Here is a tiny trained network, its code and every weight. The questions are about switching its units off for an input and a target symbol, where a switched-off unit gives its printed mean instead of its output.

import numpy as np


def w(rows, s, z=0):
    codes = np.array(rows[::2]) - 128.0
    scale = np.full(codes.shape[1], s)
    scale[-1] = z or s
    return codes * scale


def norm(h):
    return h / np.sqrt((h * h).mean(-1, keepdims=True) + 1e-5)


def f(y):
    return np.maximum(y, 0)


def softmax(a):
    e = np.exp(a - a.max(-1, keepdims=True))
    return e / e.sum(-1, keepdims=True)


def log_softmax(a):
    a = a - a.max(-1, keepdims=True)
    return a - np.log(np.exp(a).sum(-1, keepdims=True))


def net(x, mask):
    ids = ['αβδημξπστψω'.index(c) for c in x.split()]
    T = len(ids)
    res = E[ids] + P[:T]
    u = 0
    for l in range(2):
        r = norm(res)
        for j in range(2):
            rows = slice(2 * j, 2 * j + 2)
            q, k, v = (r @ M[l][rows].T for M in (Q, K, V))
            z = softmax(np.where(np.tri(T) > 0, q @ k.T / 2**0.5, -1e9)) @ v
            o = O[l][rows]
            res = res + np.where(mask[u + j], z, o[:, -1]) @ o[:, :-1]
        u += 2
        y = f(norm(res) @ A[l][:, :-1].T + A[l][:, -1])
        res = res + np.where(mask[u : u + 12], y, B[l][:, -1]) @ B[l][:, :-1]
        u += 12
    return log_softmax(norm(res)[-1] @ U[:, :-1].T + U[:, -1])


Q, K, V, O, A, B = {}, {}, {}, {}, {}, {}
E = w([
[152,132,101],'α',
[82,123,112],'β',
[158,125,94],'δ',
[252,95,172],'η',
[168,104,109],'μ',
[163,132,103],'ξ',
[160,132,99],'π',
[182,91,149],'σ',
[160,119,108],'τ',
[61,131,43],'ψ',
[97,93,218],'ω',
],0.017)
P = w([
[144,196,96],'0',
[106,135,90],'1',
[142,4,97],'2',
[119,187,130],'3',
[106,134,118],'4',
[147,43,100],'5',
[160,169,135],'6',
[110,136,125],'7',
[153,54,100],'8',
[166,162,131],'9',
[118,138,136],'10',
[153,57,99],'11',
],0.022)
Q[0] = w([
[150,196,103],'0.h1',
[132,141,133],'0.h1',
[112,97,3],'0.h2',
[131,171,117],'0.h2',
],0.03)
K[0] = w([
[109,140,77],'0.h1',
[130,110,120],'0.h1',
[71,152,4],'0.h2',
[146,168,133],'0.h2',
],0.026)
V[0] = w([
[116,95,247],'0.h1',
[58,153,169],'0.h1',
[176,181,199],'0.h2',
[117,178,69],'0.h2',
],0.013)
O[0] = w([
[97,1,52,62],'0.h1',
[129,138,55,128],'0.h1',
[135,184,40,44],'0.h2',
[136,150,236,253],'0.h2',
],0.012,0.0036)
A[0] = w([
[145,140,121,127],'0.n1',
[121,166,124,52],'0.n2',
[199,100,137,26],'0.n3',
[95,136,104,2],'0.n4',
[135,107,130,209],'0.n5',
[115,123,185,163],'0.n6',
[157,89,147,37],'0.n7',
[128,129,127,81],'0.n8',
[159,130,150,129],'0.n9',
[152,84,142,142],'0.n10',
[3,133,136,45],'0.n11',
[141,128,137,71],'0.n12',
],0.031,0.0034)
B[0] = w([
[112,149,144,158],'0.n1',
[137,195,145,182],'0.n2',
[83,208,92,191],'0.n3',
[211,96,119,149],'0.n4',
[135,119,163,197],'0.n5',
[201,181,148,254],'0.n6',
[195,84,120,200],'0.n7',
[149,121,126,128],'0.n8',
[171,90,80,204],'0.n9',
[166,106,156,233],'0.n10',
[197,252,209,182],'0.n11',
[129,106,121,144],'0.n12',
],0.032,0.0079)
Q[1] = w([
[72,213,235],'1.h1',
[253,146,227],'1.h1',
[152,213,134],'1.h2',
[46,93,85],'1.h2',
],0.018)
K[1] = w([
[204,81,42],'1.h1',
[253,105,204],'1.h1',
[176,185,137],'1.h2',
[142,37,138],'1.h2',
],0.021)
V[1] = w([
[148,148,7],'1.h1',
[255,80,132],'1.h1',
[227,97,25],'1.h2',
[90,204,58],'1.h2',
],0.014)
O[1] = w([
[77,135,153,106],'1.h1',
[120,99,7,251],'1.h1',
[34,75,111,151],'1.h2',
[72,159,98,153],'1.h2',
],0.015,0.017)
A[1] = w([
[34,203,84,156],'1.n1',
[163,202,167,168],'1.n2',
[107,160,186,5],'1.n3',
[88,121,172,38],'1.n4',
[60,188,181,6],'1.n5',
[97,136,165,64],'1.n6',
[87,153,142,134],'1.n7',
[128,125,147,30],'1.n8',
[150,117,59,214],'1.n9',
[157,210,75,142],'1.n10',
[111,4,163,128],'1.n11',
[111,129,142,68],'1.n12',
],0.02,0.0024)
B[1] = w([
[6,161,243,159],'1.n1',
[44,33,182,223],'1.n2',
[78,143,100,135],'1.n3',
[171,99,91,128],'1.n4',
[103,124,3,137],'1.n5',
[125,160,130,128],'1.n6',
[90,111,116,132],'1.n7',
[120,135,125,128],'1.n8',
[161,189,108,211],'1.n9',
[125,153,45,252],'1.n10',
[115,33,25,180],'1.n11',
[134,127,127,128],'1.n12',
],0.033,0.014)
U = w([
[140,105,169,118],'α',
[180,209,182,97],'β',
[185,98,181,97],'δ',
[24,156,88,203],'η',
[193,149,127,78],'μ',
[145,111,164,87],'ξ',
[139,104,174,101],'π',
[95,5,57,161],'σ',
[232,74,181,49],'τ',
[153,248,144,173],'ψ',
[113,159,61,2],'ω',
],0.017,0.0081)

Each question gives the input, a string of symbols that net reads in full, and the target symbol t.
The units are the heads (2 rows each of Q, K, V and O) and the neurons (one row each of A and B). Each row of codes is followed by its name. A weight is (code - 128) times the scale printed after its matrix; where a second scale follows, it is the last column's (O, A, B and U).
mask holds one flag per unit, layer by layer, with each layer's heads first. A switched-off unit (its flag False) gives its mean, the last column of its rows in O or B, instead of its output. The means were averaged over made-up inputs and are rounded, as every weight is.
A unit's drop is (log p(t) with every unit on - log p(t) with that unit switched off) / (log p(t) with every unit on - log p(t) with every unit switched off).
The circuit of an input: a set's keep is (log p(t) with only the set's units on - log p(t) with every unit switched off) / (log p(t) with every unit on - log p(t) with every unit switched off). Starting from the 12 units with the biggest drops (on a tie, the unit counted first), units are removed one at a time, each time the one whose removal leaves the highest keep (on an exact tie, the one counted first), for as long as the keep stays at least 0.8.
circuit, biggest first: the units of the circuit, biggest drop first
unit that matters most: the unit with the biggest drop
top k neurons: the k neurons with the biggest drops, biggest first
top k neurons in layer l: the k neurons of layer l with the biggest drops, biggest first
which heads matter: for each layer, one digit per head in row order, 1 if its drop is at least 0.15 and else 0, layers parted by /
input τ ω ψ π σ μ δ ψ δ ω α, target ψ: circuit, biggest first -> 1.n11
input δ ξ β μ ω ω μ ψ ψ, target τ: which heads matter -> 01 / 00
input ψ ω ω ω π ω δ α, target ψ: which heads matter -> 11 / 01
input δ α ψ ω π, target ψ: which heads matter -> 11 / 01
input π ω μ η η δ τ, target η: which heads matter -> 01 / 00
input ω β ω ξ ω η δ, target η: top 3 neurons -> 1.n1, 0.n7, 0.n2
input β ψ ξ, target τ: which heads matter -> 01 / 00
input δ α τ δ ψ ξ μ, target η: top 2 neurons -> 0.n7, 0.n10
input δ ω ψ ω ω ω ξ, target η: which heads matter -> 01 / 00
input δ η τ δ δ ω δ ω δ σ, target η: circuit, biggest first -> 0.h2, 0.n3, 0.n6
input ω ω σ δ δ ω ξ, target η: circuit, biggest first -> 1.n2, 0.h1
input ω π η τ δ δ δ ψ ω ω ψ, target ψ: top 2 neurons in layer 0 -> 0.n6, 0.n11
input δ δ ξ β π ω ω, target ψ: top 2 neurons in layer 0 -> 0.n4, 0.n3
input ω σ ω β α η π, target η: unit that matters most -> 0.h2
input ψ δ ω ω δ ψ ω ψ π ω δ, target ψ: which heads matter -> 10 / 10
input ω ψ δ π π, target ψ: top 2 neurons in layer 0 -> 0.n6, 0.n10
input ψ μ α π δ ω π η β δ, target ψ: which heads matter -> 00 / 00
input μ β δ π ω ξ δ π ω η β, target β: top 2 neurons -> 0.n6, 0.n11
input ξ δ ω ω π η ψ η δ ψ ξ, target ψ: top 2 neurons in layer 1 -> 1.n11, 1.n5
input μ μ ω σ β δ β η ψ ω ω, target ψ: unit that matters most -> 0.n11
input η α α ω τ η δ, target η: top 3 neurons in layer 1 -> 1.n2, 1.n1, 1.n10
input π ω ω ω ψ ω π ω ω α, target η: top 2 neurons in layer 0 -> 0.n7, 0.n10
input ω ψ ω τ δ α ω τ, target ψ: top 2 neurons -> 1.n11, 0.n6
